Moves between nodes:
π: Q621->Q370, Q381->Q414, Q247->Q866, Q90->Q126, Q882->Q175, Q456->Q576, Q428->Q111, Q249->Q128, Q989->Q985, Q418->Q147, Q168->Q994, Q60->Q925, Q513->Q15, Q502->Q323, Q867->Q556, Q478->Q249, Q845->Q743, Q810->Q229, Q893->Q983, Q267->Q867, Q803->Q426, Q940->Q210, Q115->Q418, Q315->Q509, Q414->Q315, Q235->Q923, Q807->Q818, Q471->Q845, Q262->Q403, Q923->Q834, Q331->Q627, Q846->Q568, Q743->Q580, Q84->Q846, Q892->Q456, Q748->Q989, Q580->Q502, Q738->Q317, Q352->Q174, Q323->Q94, Q591->Q331, Q605->Q748, Q210->Q738, Q568->Q675, Q870->Q605, Q111->Q288, Q509->Q854, Q320->Q473, Q94->Q34, Q985->Q565, Q387->Q474, Q778->Q247, Q675->Q524, Q524->Q567, Q633->Q747, Q198->Q168, Q132->Q63, Q795->Q198, Q372->Q956, Q354->Q903, Q143->Q132, Q925->Q591, Q288->Q638, Q274->Q912, Q370->Q352, Q128->Q381, Q110->Q513, Q405->Q940, Q34->Q810, Q948->Q880, Q492->Q264, Q764->Q633, Q639->Q235, Q556->Q471, Q473->Q819, Q476->Q478, Q627->Q968, Q175->Q361, Q129->Q875, Q583->Q320, Q298->Q121, Q567->Q670, Q670->Q813, Q968->Q54, Q229->Q84, Q912->Q425, Q208->Q528, Q786->Q803, Q576->Q206, Q164->Q274, Q126->Q100, Q54->Q621, Q238->Q406, Q956->Q92, Q747->Q372, Q994->Q882, Q818->Q476, Q426->Q924, Q449->Q387, Q866->Q892, Q406->Q807, Q359->Q778, Q15->Q998, Q777->Q893, Q100->Q777, Q998->Q164, Q528->Q460, Q875->Q110, Q970->Q115, Q121->Q764, Q361->Q870, Q638->Q948, Q813->Q970, Q927->Q267, Q819->Q927, Q880->Q35, Q460->Q492, Q37->Q449, Q565->Q60, Q206->Q428, Q92->Q639, Q174->Q791, Q834->Q786, Q403->Q238, Q425->Q583, Q903->Q208, Q983->Q143, Q474->Q129, Q924->Q262, Q264->Q298, Q147->Q90, Q63->Q405, Q791->Q359, Q317->Q354, Q35->Q37, Q854->Q795
ω: Q621->Q54, Q381->Q128, Q247->Q778, Q90->Q147, Q882->Q994, Q456->Q892, Q428->Q206, Q249->Q478, Q989->Q748, Q418->Q115, Q168->Q198, Q60->Q565, Q513->Q110, Q502->Q580, Q867->Q267, Q478->Q476, Q845->Q471, Q810->Q34, Q893->Q777, Q267->Q927, Q803->Q786, Q940->Q405, Q115->Q970, Q315->Q414, Q414->Q381, Q235->Q639, Q807->Q406, Q471->Q556, Q262->Q924, Q923->Q235, Q331->Q591, Q846->Q84, Q743->Q845, Q84->Q229, Q892->Q866, Q748->Q605, Q580->Q743, Q738->Q210, Q352->Q370, Q323->Q502, Q591->Q925, Q605->Q870, Q210->Q940, Q568->Q846, Q870->Q361, Q111->Q428, Q509->Q315, Q320->Q583, Q94->Q323, Q985->Q989, Q387->Q449, Q778->Q359, Q675->Q568, Q524->Q675, Q633->Q764, Q198->Q795, Q132->Q143, Q795->Q854, Q372->Q747, Q354->Q317, Q143->Q983, Q925->Q60, Q288->Q111, Q274->Q164, Q370->Q621, Q128->Q249, Q110->Q875, Q405->Q63, Q34->Q94, Q948->Q638, Q492->Q460, Q764->Q121, Q639->Q92, Q556->Q867, Q473->Q320, Q476->Q818, Q627->Q331, Q175->Q882, Q129->Q474, Q583->Q425, Q298->Q264, Q567->Q524, Q670->Q567, Q968->Q627, Q229->Q810, Q912->Q274, Q208->Q903, Q786->Q834, Q576->Q456, Q164->Q998, Q126->Q90, Q54->Q968, Q238->Q403, Q956->Q372, Q747->Q633, Q994->Q168, Q818->Q807, Q426->Q803, Q449->Q37, Q866->Q247, Q406->Q238, Q359->Q791, Q15->Q513, Q777->Q100, Q100->Q126, Q998->Q15, Q528->Q208, Q875->Q129, Q970->Q813, Q121->Q298, Q361->Q175, Q638->Q288, Q813->Q670, Q927->Q819, Q819->Q473, Q880->Q948, Q460->Q528, Q37->Q35, Q565->Q985, Q206->Q576, Q92->Q956, Q174->Q352, Q834->Q923, Q403->Q262, Q425->Q912, Q903->Q354, Q983->Q893, Q474->Q387, Q924->Q426, Q264->Q492, Q147->Q418, Q63->Q132, Q791->Q174, Q317->Q738, Q35->Q880, Q854->Q509
λ: Q621->Q985, Q381->Q403, Q247->Q968, Q90->Q675, Q882->Q381, Q456->Q370, Q428->Q791, Q249->Q924, Q989->Q198, Q418->Q846, Q168->Q249, Q60->Q882, Q513->Q880, Q502->Q819, Q867->Q274, Q478->Q426, Q845->Q583, Q810->Q556, Q893->Q813, Q267->Q164, Q803->Q747, Q940->Q126, Q115->Q84, Q315->Q406, Q414->Q238, Q235->Q298, Q807->Q834, Q471->Q425, Q262->Q92, Q923->Q121, Q331->Q870, Q846->Q743, Q743->Q320, Q84->Q845, Q892->Q621, Q748->Q795, Q580->Q473, Q738->Q777, Q352->Q60, Q323->Q927, Q591->Q361, Q605->Q854, Q210->Q100, Q568->Q580, Q870->Q509, Q111->Q359, Q509->Q807, Q320->Q110, Q94->Q267, Q985->Q168, Q387->Q428, Q778->Q627, Q675->Q502, Q524->Q323, Q633->Q903, Q198->Q478, Q132->Q418, Q795->Q476, Q372->Q528, Q354->Q983, Q143->Q115, Q925->Q175, Q288->Q778, Q274->Q387, Q370->Q565, Q128->Q262, Q110->Q948, Q405->Q90, Q34->Q867, Q948->Q866, Q492->Q940, Q764->Q354, Q639->Q264, Q556->Q912, Q473->Q513, Q476->Q803, Q627->Q605, Q175->Q414, Q129->Q288, Q583->Q875, Q298->Q738, Q567->Q94, Q670->Q34, Q968->Q748, Q229->Q471, Q912->Q474, Q208->Q132, Q786->Q633, Q576->Q352, Q164->Q449, Q126->Q524, Q54->Q989, Q238->Q235, Q956->Q460, Q747->Q208, Q994->Q128, Q818->Q786, Q426->Q372, Q449->Q206, Q866->Q54, Q406->Q923, Q359->Q331, Q15->Q35, Q777->Q670, Q100->Q567, Q998->Q37, Q528->Q63, Q875->Q638, Q970->Q229, Q121->Q317, Q361->Q315, Q638->Q247, Q813->Q810, Q927->Q998, Q819->Q15, Q880->Q892, Q460->Q405, Q37->Q576, Q565->Q994, Q206->Q174, Q92->Q492, Q174->Q925, Q834->Q764, Q403->Q639, Q425->Q129, Q903->Q143, Q983->Q970, Q474->Q111, Q924->Q956, Q264->Q210, Q147->Q568, Q63->Q147, Q791->Q591, Q317->Q893, Q35->Q456, Q854->Q818
θ: Q621->Q925, Q381->Q807, Q247->Q370, Q90->Q670, Q882->Q509, Q456->Q791, Q428->Q247, Q249->Q238, Q989->Q882, Q418->Q524, Q168->Q414, Q60->Q870, Q513->Q449, Q502->Q867, Q867->Q583, Q478->Q403, Q845->Q819, Q810->Q743, Q893->Q418, Q267->Q425, Q803->Q92, Q940->Q893, Q115->Q675, Q315->Q476, Q414->Q818, Q235->Q633, Q807->Q426, Q471->Q473, Q262->Q923, Q923->Q747, Q331->Q989, Q846->Q323, Q743->Q927, Q84->Q502, Q892->Q174, Q748->Q994, Q580->Q267, Q738->Q143, Q352->Q331, Q323->Q556, Q591->Q748, Q605->Q168, Q210->Q983, Q568->Q94, Q870->Q198, Q111->Q866, Q509->Q478, Q320->Q998, Q94->Q471, Q985->Q175, Q387->Q638, Q778->Q621, Q675->Q34, Q524->Q810, Q633->Q460, Q198->Q381, Q132->Q126, Q795->Q128, Q372->Q264, Q354->Q63, Q143->Q90, Q925->Q605, Q288->Q892, Q274->Q875, Q370->Q591, Q128->Q406, Q110->Q37, Q405->Q777, Q34->Q845, Q948->Q576, Q492->Q317, Q764->Q528, Q639->Q764, Q556->Q320, Q473->Q164, Q476->Q262, Q627->Q985, Q175->Q854, Q129->Q880, Q583->Q15, Q298->Q903, Q567->Q229, Q670->Q84, Q968->Q565, Q229->Q580, Q912->Q110, Q208->Q940, Q786->Q956, Q576->Q359, Q164->Q129, Q126->Q813, Q54->Q60, Q238->Q786, Q956->Q298, Q747->Q492, Q994->Q315, Q818->Q924, Q426->Q639, Q449->Q288, Q866->Q352, Q406->Q803, Q359->Q54, Q15->Q387, Q777->Q115, Q100->Q970, Q998->Q474, Q528->Q210, Q875->Q35, Q970->Q568, Q121->Q208, Q361->Q795, Q638->Q456, Q813->Q846, Q927->Q912, Q819->Q274, Q880->Q206, Q460->Q738, Q37->Q111, Q565->Q361, Q206->Q778, Q92->Q121, Q174->Q627, Q834->Q372, Q403->Q834, Q425->Q513, Q903->Q405, Q983->Q147, Q474->Q948, Q924->Q235, Q264->Q354, Q147->Q567, Q63->Q100, Q791->Q968, Q317->Q132, Q35->Q428, Q854->Q249

The rows follow the links: the fewer symbols apart two nodes are, the more alike their rows tend to be.

Each row is also shifted at random along 6 hidden directions that mean nothing.

Rows with their nodes:
-20    3    5  -15  -19   39    9   14   26   23  -64  -19  -30   15   19   35   -4  -43   53   39  -17    1  -33  -61    0   30  -34  -52   34  -18  -28  -20    8  -13   12   10   11   -6   11   -9  -14   36  -24  -43   13   -3   29; node Q675
-35    5    1  -19  -11   21   -9  -10    0   11    4    9    9   43   -6   15  -47   22   35   20  -12   11  -17  -11   -8   16   20    6  -43  -28   -4  -11  -39  -20   34    6   19   44  -15   11   -8  -14  -16   -2   -1   45    5; node Q267
-30  -20  -32    3    9   -2  -51  -28    8   43   22  -38  -46    1  -10  -49   53   31   15    6    9    0   -8   24   18   24    0  -10   48   -2  -21  -26   43   48   11  -29  -44    5   29   31   15   -4   77  -25    4    6    5; node Q474
 37  -22    7   13    6  -23    8    4   -8    3   -5   15  -19  -18  -16    3    2    7   19  -27   24   -6  -51  -22    1   30  -58  -16   29  -22  -22   40   36   40  -13    8   29  -27   49   23    2   33    4    0  -49  -16   21; node Q818
-12   -5    8   11   -1    7    2   -8  -10  -13   37  -32   51   25  -20   -6  -66   -1   -3    4  -42  -30   48   16  -20   23   32   34  -45   13   13    9  -17  -34   -2  -17   12   -6  -24   32  -26  -27  -41   49  -29   30    5; node Q288
  0   -8  -26  -13   25   -4   25    5  -14  -21    3   41  -10  -30  -12  -10   45   -7  -47  -16  -26   20  -23  -19   25  -58    1  -67    1   29  -21   18    6  -16   -9   36    5   10   27  -12   43  -10  -14  -21  -17  -30  -19; node Q633
 10    3   30   11   -6    1   36   37   -5  -26  -33    6   10  -27   15   41   -4  -26  -15   -7   -1   -8  -23  -17   -3   -7  -19  -22    9   12   11    9   -6   -9  -13    0   -1  -20   17  -35    3   31  -23   -7   13  -29   -3; node Q786
-17    3   37   24   -6   10   24   65    1  -23  -22    6  -40  -22  -29   12   65   -7  -29   -1  -19  -21   -9   -2    8    3  -35  -45   33   18    2   13   10  -12   21    4  -20  -28   -6  -24   26   32   -4  -17   -6  -41   10; node Q426
-15   14  -34  -22    1   -4  -11  -29   33   25   10   11  -20  -20   41   13    9  -10   16    3   44    9  -30    9   -2   -8   14   40   21  -40  -15    8   -2   47   -9   -7   25  -19    1  -28  -13   15   21  -29   18  -14   14; node Q983
 -1  -15   43   15  -28   18  -16   19  -13   26   -1  -40  -15   27  -26   13  -25   19   43   42  -11  -33   -5    6  -21   77  -11   16    7  -30    4    7  -26   -2   44  -22    7    0  -44   36   -9   20   -2    5  -24   23   32; node Q428
-22   -8  -11  -25  -17   38   -6  -24   37   44   -2  -10  -33    5   12   -2   25   59   15    1   46    9  -39   19   -9    8   35   13    0  -42  -24  -45  -11   50   26  -26  -21   21   18    1   -8   11   66  -43    9    6   23; node Q502
-41   28  -19  -16   -6   -9    1  -12   29   -4   16   10   11  -13   48   28  -21  -25   -2   12   27   -2   -1   27  -12  -23   44   60  -12  -31    8   12  -37   12   -3   -9   26  -16  -25  -49  -24    3   -9   -9   30   -7   -2; node Q143
-65    6  -11   -6   25  -10   29    7   -5  -27   -3   52   10   -5   -8    0    2    6  -29  -40    0   22  -15  -19   13  -42  -14  -29  -21   11   -4   10   15  -19  -16   36   20   13   35  -21   16  -11  -18    9  -18   -7  -12; node Q264
-33    0   42   32   13  -30   -9   31  -43  -31  -15   12   20    9  -16   -2  -20   -8   -5  -13  -11   -1   19  -11    5    9  -40  -18   -6   37   37    9    6  -33   -9    8  -10   13   -3    3   16   -7   -8   41    1   12  -29; node Q748
 97   27   -7  -28  -33   40   33  -12   43   -2    7   -3   20   28   23   40  -53  -10    8    2  -13   -5   11   -3  -22   -9   49   49  -43  -31  -12  -20  -32  -16   10  -18   19  -13    8  -24  -56   -4  -51   -3   28   26   23; node Q84
-58  -24  -40  -32   17   22  -14  -38   19   37  -31   -6  -13    1  -13  -45   54   27    6    2   18   32    7  -22   11  -19    4  -34   14   15  -25  -43   38   15   -5   20  -21   33   -3   28   26  -21   49  -30  -12    2    5; node Q556
 16   25   -3   -7   -4   -3   12    1   31    1   -7   66  -32   20   -9    6    7   33   12  -48   45   28  -31  -17    5  -10  -39   20   -6  -42   -8    5   31   23   -1   14   23   -1   44  -18  -18   15    9    4   -1    7   16; node Q208
-21  -21  -15   11   11   13  -17  -21    6   14   30  -27   -2   20  -34  -40   -4   47    4  -39    1  -11   10   14    3   36   -5    5   -2    3  -18  -16   51   27   -8  -33  -20   -5   54   55  -16  -15   36   25  -38   27   21; node Q638
-75  -16   -8  -24   -2   34   -8  -12   33   49  -68  -33  -25  -13   33    4   42   14   33   14   46   13  -37  -20   -1   15   -1  -33   35  -18  -16  -61   18   44   -3  -10  -34   17    9   -7    3   33   62  -60   25  -22   19; node Q94
 12   12  -25  -28  -10   -6   -7  -31   25   23    6   11   -8  -14   51   29  -26  -31   30   35   25    4  -38   -3   -9   -3   22   39   12  -52  -16   18  -33   29    1    3   45  -16  -15  -27  -21   17   -9  -26   11   -6   12; node Q893
 29   -7  -21   12    0   16  -21  -15  -10   -4   85  -14  -19   31  -49  -29  -18   30  -14  -11  -59  -14   13   27    8   17   26   -1  -22    3  -27   15   -6   -8   29  -27   -8    4   40   47   -8  -31   -9   24  -31   36    4; node Q880
 46   26  -28  -16   -1  -20    2  -25   37   11  -45   31    0  -11   48   12    2  -45   26  -15   50   34    0  -40    6  -29  -32   13   26  -14    0  -10   41   18  -44   18   20  -20   18  -36  -25   18   -1  -11   33   -7   -3; node Q210
  5   -2  -10  -24   -6   14  -17  -17   -9   24  -33   -2  -10   37    0    1  -18  -23   52   56  -28   24  -16  -44    5   15  -11  -38   -1  -10  -18  -11  -25  -30   25   37   25   43  -45   21    9  -10  -19  -24    2   33    2; node Q927
 37   -3   20    4  -11   -5   35   10    6  -12  -24   15   20  -31   34   38  -18   10  -13  -36   45   -1  -38   -5   -8  -11   -3   11   -6  -11   17   -5    1   34  -31  -13    1  -19   50  -33  -19   30    7   -5   13  -23   -2; node Q923
-29  -21  -11   -7    5  -10  -35  -21  -22   18    1  -53   26   -2   23   -3  -40  -42   33   61  -28  -17    7   -1  -10   29   20   -4   11   10    2    4  -33  -10    0   -5   12    9  -52   28    2   -8  -16   -5   -7    9   -4; node Q37
-32   23    0   -2    9    3   23   22    2  -26   16   62  -29   10  -33    1   34   15  -29  -17  -19   16   -6    0    9  -38   -9  -15  -21   -3   -7   28  -13  -26   23   36   21    9   -8  -20   26  -13  -26    3  -16   -8   -7; node Q492
123   10   25   18  -14  -41  -14    1  -22   -8   -7   13   18    3    9    6  -37  -26   22    9   19    6   16   -7   -3    8  -29   33    1    0   37   20   -8   -7  -11    4   23   -1  -34    0  -14    7  -16   30   16   11  -17; node Q361
 26    6  -27   -9   19   -6   33   -8   -6  -35   17   69    4    5  -16   -1   -8    7  -36  -50  -20   29  -25  -30   23  -55  -12  -44  -28    8  -24   20   22  -12  -22   38   23    9   81   -9   12  -20  -33    5  -20   -1  -15; node Q298
-20   10    9  -21  -26   43   10    3   22   16  -18  -19   -2   13   35   42  -34    6   22   20    2   -2  -30   -6  -16   10   35    4  -15  -29   -7  -37  -33    7   21  -26   -8   12   11  -23  -23   13   -1  -30   37   11   11; node Q34
-103    25    14    10    15     1     2    46     5   -12   -29    43   -43     9   -19     7    60   -17    -2    11   -10     8    -7   -21    11   -14   -42   -37    23     4     5    11     3   -28    27    34    -1     4   -25   -42    34    13    -2   -10     9   -19    -5; node Q903
-49    8  -44  -19   17   33    9  -18   23   -9   50   16   -1   31  -47  -60   46   46  -56  -27  -44   14   65   27   14  -59   55   -3  -46   37  -21  -23   11  -39   16   10  -28   25   -3   22   20  -67   -2   13  -15   19   -6; node Q867
 31  -34   26   13   -5   -7  -17    9  -52    4   13  -18    4   -9  -10    6   -8   22   -4   31  -12   -9  -23   20    0   17   15  -22   -6   11    9    7  -46    5   25   -9  -13   33  -23   25   26    5   10  -12   -3    4  -16; node Q54
-70   34    8   11   -3   15  -22   16    3   -9    6   -7   -7   47  -18   -8   -2  -10    4   27  -40   -4   55   14   -2    6   16   17  -20   22   22  -19  -20  -58   34   -5  -23   25  -47  -11   -5  -32  -14   22   32   32  -13; node Q912
 -9  -18   28   12  -11   11   -5    3    1   15  -44  -51   22   -8   -4  -16   17   10    9    3   19  -19   44    7  -13   32   -4   13   13   23   18  -37   30   -2  -13  -18  -34  -12  -32   28  -11    8   27   16   -3   -5   11; node Q892
 25    4   42   12  -21   -4   31   34    6   -5    0    9   -4  -19  -24   18   20   13  -13    7   20  -30   12   24  -24   19   -5   50   -1  -20   23   42  -23   -4   23    7   28  -36  -76   -9   -2   25  -22   13  -31  -26   32; node Q403
-64  -25   10   17   22  -27    0   14  -25   -9    1   -3   -5  -33  -14   -8   25   -1  -12  -11    2  -21  -24   -3    8   18  -32  -26   33    9   -1   38   20   17  -16   11   13  -22    6   14   27   18   12    2  -44  -34    2; node Q478
-16  -35   16   12   10   -6  -11    3  -38    3   -2  -28   10  -22  -13  -23   28   34  -21    1    4   -4   -1   20    4    4   16  -26    3   33   11  -20   -5   16   -1  -11  -43   22   -7   27   33   -3   46   -7   -4  -15  -19; node Q621
 50  -36   12   13    5  -14  -14   -2  -48   -5   18   -1    7    2  -21  -10  -19   31   -6  -10  -14    5  -36   -3   15   10  -11  -42  -14   13   -7    6  -11   12    3   -7   -9   33   42   34   24   -5   15    1  -17   15  -20; node Q627
-46    2   -4   -9    3   21  -20    1   -5   20  -21    3  -29   42  -18  -12    4    2   38   25  -24   21  -13  -34   14   15  -18  -46   -2    0  -17  -19    2  -26   31   19    0   40   -9   18   14  -11   -4  -18    1   32    3; node Q819
 29    4   36   38    1  -33  -17   28  -37  -20   -9   16   -8   17  -10    7  -23  -12   20   -9   -6    8  -14  -20   12   21  -56  -24   12   11   23   13   12  -11   -3    1   -6   11   28   -4    2   14   -2   25   11   16  -24; node Q870
-31  -18  -24  -39   10   27  -11  -22    0   25  -28  -20  -14    4   -4  -22   36  -16   14   54  -24   20    4  -19    6  -18   20  -49    6    9  -23  -21  -22  -19   23   33    3   34  -61   16   33  -15    2  -45   -7   -4    1; node Q471

From each start, follow one symbol. Which node do you reach?
Answer with the node's name.
start -31  -28   35    8   -3   -7    3   -6  -20    7  -82  -71   81  -35   49   13  -39  -39   19   20   25  -19   39  -16  -23   23    4    6    6   40   46  -48    1   -4  -51  -15  -24   -1  -49    9  -14   14    6   12   23  -15  -15
θ: Q621
start  42    1   -5    4  -20    0  -38  -16  -15   11   73  -24   -8   34    5   11  -63   13   24   32  -30  -16  -24   35   -7   36   38   34  -19  -31   -9   12  -50   10   36  -43   11   14   13   22  -26  -11   -6    2    7   44   -5
λ: Q428
start  56   18   -7  -14  -15    8  -14  -28   13   17   -9   15    4   60    3    2  -57    9   50   -5    6   30    3  -29   -1   16  -15   18  -26  -27   -4  -22    6   -7    5    2   21   29   20   16  -33  -11  -10   14   12   54   12
λ: Q110
start  99  -17   -5    7  -10    6    2  -24    5   10   -4  -27   22   23  -17  -20  -40    6   26  -22   -6   -2   19  -27   -4   32  -26   -1   -3    3  -15  -18   51    5  -26  -16   -1  -12   53   52  -32   -2   -7   23  -25   29   18
ω: Q576
start -16   13   38   40    3  -28   -3   34  -37  -34    9   17   26   17  -21   -2  -25    5   -9  -22  -12   -1   27   10    0    6  -26    7  -17   27   44   10    2  -31   -3   -1  -14    8   -2   -6    6  -10   -9   50    8   14  -29
ω: Q870
start -48   -8   -4  -23   19  -11   39  -14   -5  -19  -15   18   55  -49   20    6   14   -5  -55   -7   29    0   25   18  -10  -61   50   23  -33   22   24    7  -32  -12  -30   27   19   -2  -59  -27   22  -13  -18    3   -9  -40  -18
θ: Q492
start  83   39  -20  -11  -17   -6    3   -9   34    3    8   37  -37   10   23   18    7  -28   19    2   18   19  -14   -9    4  -22  -11   22   10  -37  -10   14    0   11    8    6   24  -14   12  -43  -17   12   -9  -16   34    1    6
ω: Q405
start  56    5   26   17  -12  -53  -17    0  -46  -27   11  -10   48  -24   54   42  -78  -62   10   36   -2  -19   -9    7  -10    9    9   28   -4    0   42   41  -58   -7  -21   -6   38   -8  -41  -25  -10   14  -43   17   31   -2  -33
λ: Q476
start  64   35  -31  -15  -13   -7    7  -34   50    7   47   29   -2    1   34   14  -19    9    0  -31   44   13   -6   29   -3  -27   30   80  -21  -47   -3    9   -1   41  -14  -22   27  -26   37  -38  -47   -1    9    1   28    9   11
λ: Q418
start -44   21  -27   -7    4   45   38    2   47  -17  -14    5   10   20    2   -5    1    1  -26  -57  -18    7   31  -21    6  -27    7  -18  -20   24  -23  -49   57  -17  -29  -17  -35  -22   96  -13  -31  -22   -8    9   11    3    9
λ: Q580
start 105   -7   11    8  -22   17    8   -8   14    2   10  -32   19    2  -24  -25   14   31  -22  -16    3  -13   58   28  -13    0   24   35  -14   20   12  -25   15    1   -4  -28  -36  -13   -9   32  -16  -14   19   19    5    6    9
π: Q866
start -104     6    43    31     8    -1    27    62   -18   -43    21    15     0   -10   -36    17    11    12   -40   -21   -27   -40     7    21    -9    16   -11    -2    -8    14    19    43   -16   -30    16    -1     3   -28    -7   -14    14    10   -29    34   -32   -23     3
ω: Q238
start  26  -21  -16  -15   13   -4   16   -6    8   12  -27   11  -25  -56    0  -20   90    7  -30   -5   32   16  -20    0   10  -42   -2  -36   33    9  -14    2   18   35   -9   27   -6   -7  -11   -9   44   15   39  -43  -10  -56    1
λ: Q460
start  81   22  -10   -8  -22   14  -17  -17   11   11    4   15  -16   64   -7    5  -45    3   50    5  -14   27   -4  -31    0   15  -19    5  -19  -25  -15  -12    2  -17   21    4   15   24   24   16  -28  -11  -21    4   17   60    6
ω: Q425
